Here is a tiny trained network, its code and every weight. The questions are about switching its units off for an input and a class, where a switched-off unit gives its printed mean instead of its output.

import numpy as np


def w(rows, s, z=0):
    codes = np.array(rows[::2]) - 128.0
    scale = np.full(codes.shape[1], s)
    scale[-1] = z or s
    return codes * scale


def norm(h):
    return h / np.sqrt((h * h).mean(-1, keepdims=True) + 1e-5)


def f(y):
    return np.maximum(y, 0)


def log_softmax(a):
    a = a - a.max(-1, keepdims=True)
    return a - np.log(np.exp(a).sum(-1, keepdims=True))


def net(x, mask):
    res = np.array(x, float).reshape(1, 6) / 4 @ E
    u = 0
    for l in range(4):
        y = f(norm(res) @ A[l][:, :-1].T + A[l][:, -1])
        res = res + np.where(mask[u : u + 9], y, B[l][:, -1]) @ B[l][:, :-1]
        u += 9
    return log_softmax(norm(res)[-1] @ U[:, :-1].T + U[:, -1])


A, B = {}, {}
E = w([
[158,253,117],'x0',
[135,130,133],'x1',
[39,133,203],'x2',
[55,120,78],'x3',
[122,126,127],'x4',
[128,130,127],'x5',
],0.0068)
A[0] = w([
[238,127,179,69],'0.n0',
[57,142,1,252],'0.n1',
[88,165,148,83],'0.n2',
[151,221,137,166],'0.n3',
[111,23,194,86],'0.n4',
[170,13,105,100],'0.n5',
[200,123,11,61],'0.n6',
[163,68,67,66],'0.n7',
[118,96,141,76],'0.n8',
],0.0085,0.0035)
B[0] = w([
[137,106,154,183],'0.n0',
[254,110,223,253],'0.n1',
[127,188,68,153],'0.n2',
[144,144,183,209],'0.n3',
[44,111,24,218],'0.n4',
[57,123,64,213],'0.n5',
[110,181,123,201],'0.n6',
[88,144,134,172],'0.n7',
[71,102,130,144],'0.n8',
],0.0077,0.0054)
A[1] = w([
[116,192,220,255],'1.n0',
[116,71,133,158],'1.n1',
[219,34,181,120],'1.n2',
[161,164,127,138],'1.n3',
[9,96,114,120],'1.n4',
[127,78,134,50],'1.n5',
[72,106,90,92],'1.n6',
[155,92,73,41],'1.n7',
[148,163,178,165],'1.n8',
],0.012,0.0034)
B[1] = w([
[34,61,137,255],'1.n0',
[97,184,194,184],'1.n1',
[168,42,216,181],'1.n2',
[96,44,97,178],'1.n3',
[157,207,2,246],'1.n4',
[148,97,91,148],'1.n5',
[224,157,112,191],'1.n6',
[104,188,226,154],'1.n7',
[46,91,190,203],'1.n8',
],0.0053,0.0075)
A[2] = w([
[111,87,137,145],'2.n0',
[249,91,95,54],'2.n1',
[103,160,202,97],'2.n2',
[81,105,216,197],'2.n3',
[130,121,125,34],'2.n4',
[108,143,98,181],'2.n5',
[115,90,158,169],'2.n6',
[150,101,168,74],'2.n7',
[116,252,169,3],'2.n8',
],0.017,0.0027)
B[2] = w([
[196,164,92,170],'2.n0',
[39,172,123,194],'2.n1',
[169,52,65,201],'2.n2',
[144,156,36,254],'2.n3',
[116,110,165,128],'2.n4',
[217,170,218,181],'2.n5',
[255,246,176,185],'2.n6',
[105,147,198,173],'2.n7',
[61,54,15,163],'2.n8',
],0.0064,0.0089)
A[3] = w([
[164,247,71,2],'3.n0',
[154,72,56,21],'3.n1',
[143,73,82,67],'3.n2',
[49,254,125,55],'3.n3',
[156,184,121,104],'3.n4',
[27,60,208,129],'3.n5',
[91,190,78,73],'3.n6',
[98,185,4,174],'3.n7',
[180,82,52,85],'3.n8',
],0.0077,0.0032)
B[3] = w([
[193,153,174,171],'3.n0',
[128,120,69,150],'3.n1',
[123,116,85,142],'3.n2',
[115,165,190,174],'3.n3',
[71,141,126,149],'3.n4',
[255,215,101,132],'3.n5',
[144,55,242,175],'3.n6',
[175,204,174,254],'3.n7',
[144,102,92,166],'3.n8',
],0.0061,0.01)
U = w([
[114,192,155,176],'0',
[123,177,145,181],'1',
[2,216,236,112],'2',
[55,130,30,130],'3',
[144,161,159,104],'4',
[116,109,220,159],'5',
[38,39,169,3],'6',
],0.011,0.0071)

Each question gives the input, the list of numbers given to net, and the class t.
The units are the neurons (one row each of A and B). Each row of codes is followed by its name. A weight is (code - 128) times the scale printed after its matrix; where a second scale follows, it is the last column's (A, B and U).
mask holds one flag per neuron, layer by layer. A switched-off neuron (its flag False) gives its mean, the last column of its row in B, instead of its output. The means were averaged over made-up inputs and are rounded, as every weight is.
A unit's drop is (log p(t) with every unit on - log p(t) with that unit switched off) / (log p(t) with every unit on - log p(t) with every unit switched off).
The circuit of an input: a set's keep is (log p(t) with only the set's units on - log p(t) with every unit switched off) / (log p(t) with every unit on - log p(t) with every unit switched off). Starting from the 12 units with the biggest drops (on a tie, the unit counted first), units are removed one at a time, each time the one whose removal leaves the highest keep (on an exact tie, the one counted first), for as long as the keep stays at least 0.8.
units of the circuit, in order: the units of the circuit, biggest drop first
unit that matters most: the unit with the biggest drop
k most important neurons: the k neurons with the biggest drops, biggest first
k most important neurons of layer l: the k neurons of layer l with the biggest drops, biggest first
input [-6,2,-8,-4,-1,-3], class 2: 4 most important neurons : (1.n0, 2.n1, 1.n7, 2.n2)
input [-7,-2,0,0,1,2], class 3: units of the circuit, in order : (0.n4)
input [-6,8,2,6,-8,-7], class 1: 2 most important neurons : (1.n0, 2.n5)
input [7,-3,4,-6,1,-5], class 3: 2 most important neurons of layer 2 : (2.n2, 2.n8)
input [-5,6,5,2,1,-5], class 4: units of the circuit, in order : (1.n0, 1.n6, 2.n1, 0.n4)
input [8,-6,7,-3,3,-7], class 3: 3 most important neurons of layer 2 : (2.n8, 2.n2, 2.n3)
input [8,3,-6,2,5,-7], class 3: 3 most important neurons of layer 1 : (1.n4, 1.n6, 1.n8)
input [-2,7,2,5,-1,0], class 4: 2 most important neurons : (0.n5, 0.n1)
input [8,2,6,5,-1,2], class 3: 2 most important neurons : (2.n8, 2.n2)
input [-6,2,-8,-4,-5,-5], class 2: 2 most important neurons : (1.n0, 2.n1)
input [-7,-5,3,6,-2,-5], class 3: 2 most important neurons : (2.n6, 0.n4)
input [-3,-1,-5,6,4,-2], class 5: 4 most important neurons : (0.n1, 1.n2, 0.n4, 1.n4)
input [-6,-8,2,4,-4,8], class 0: 4 most important neurons of layer 1 : (1.n0, 1.n1, 1.n3, 1.n2)
input [7,-1,-4,5,0,5], class 3: unit that matters most : 0.n6
input [1,-7,-8,-7,-6,0], class 2: 2 most important neurons : (2.n1, 0.n1)
input [-5,-1,-8,7,-3,0], class 2: 2 most important neurons of layer 1 : (1.n0, 1.n8)
input [8,-1,6,-2,-6,2], class 3: 3 most important neurons of layer 2 : (2.n8, 2.n2, 2.n3)
input [6,0,5,-5,4,-2], class 3: 3 most important neurons of layer 0 : (0.n2, 0.n1, 0.n8)
input [-2,5,-8,-8,-3,-1], class 2: 3 most important neurons : (2.n1, 0.n1, 2.n2)
input [8,-4,7,7,1,-1], class 3: 4 most important neurons : (2.n8, 2.n2, 2.n3, 0.n2)
input [-8,2,2,4,-6,-3], class 3: 2 most important neurons : (2.n6, 0.n4)
input [7,5,0,-4,-5,6], class 3: most important neuron of layer 2 : (2.n2)
input [6,-1,-7,-5,-5,4], class 2: 2 most important neurons of layer 2 : (2.n1, 2.n3)
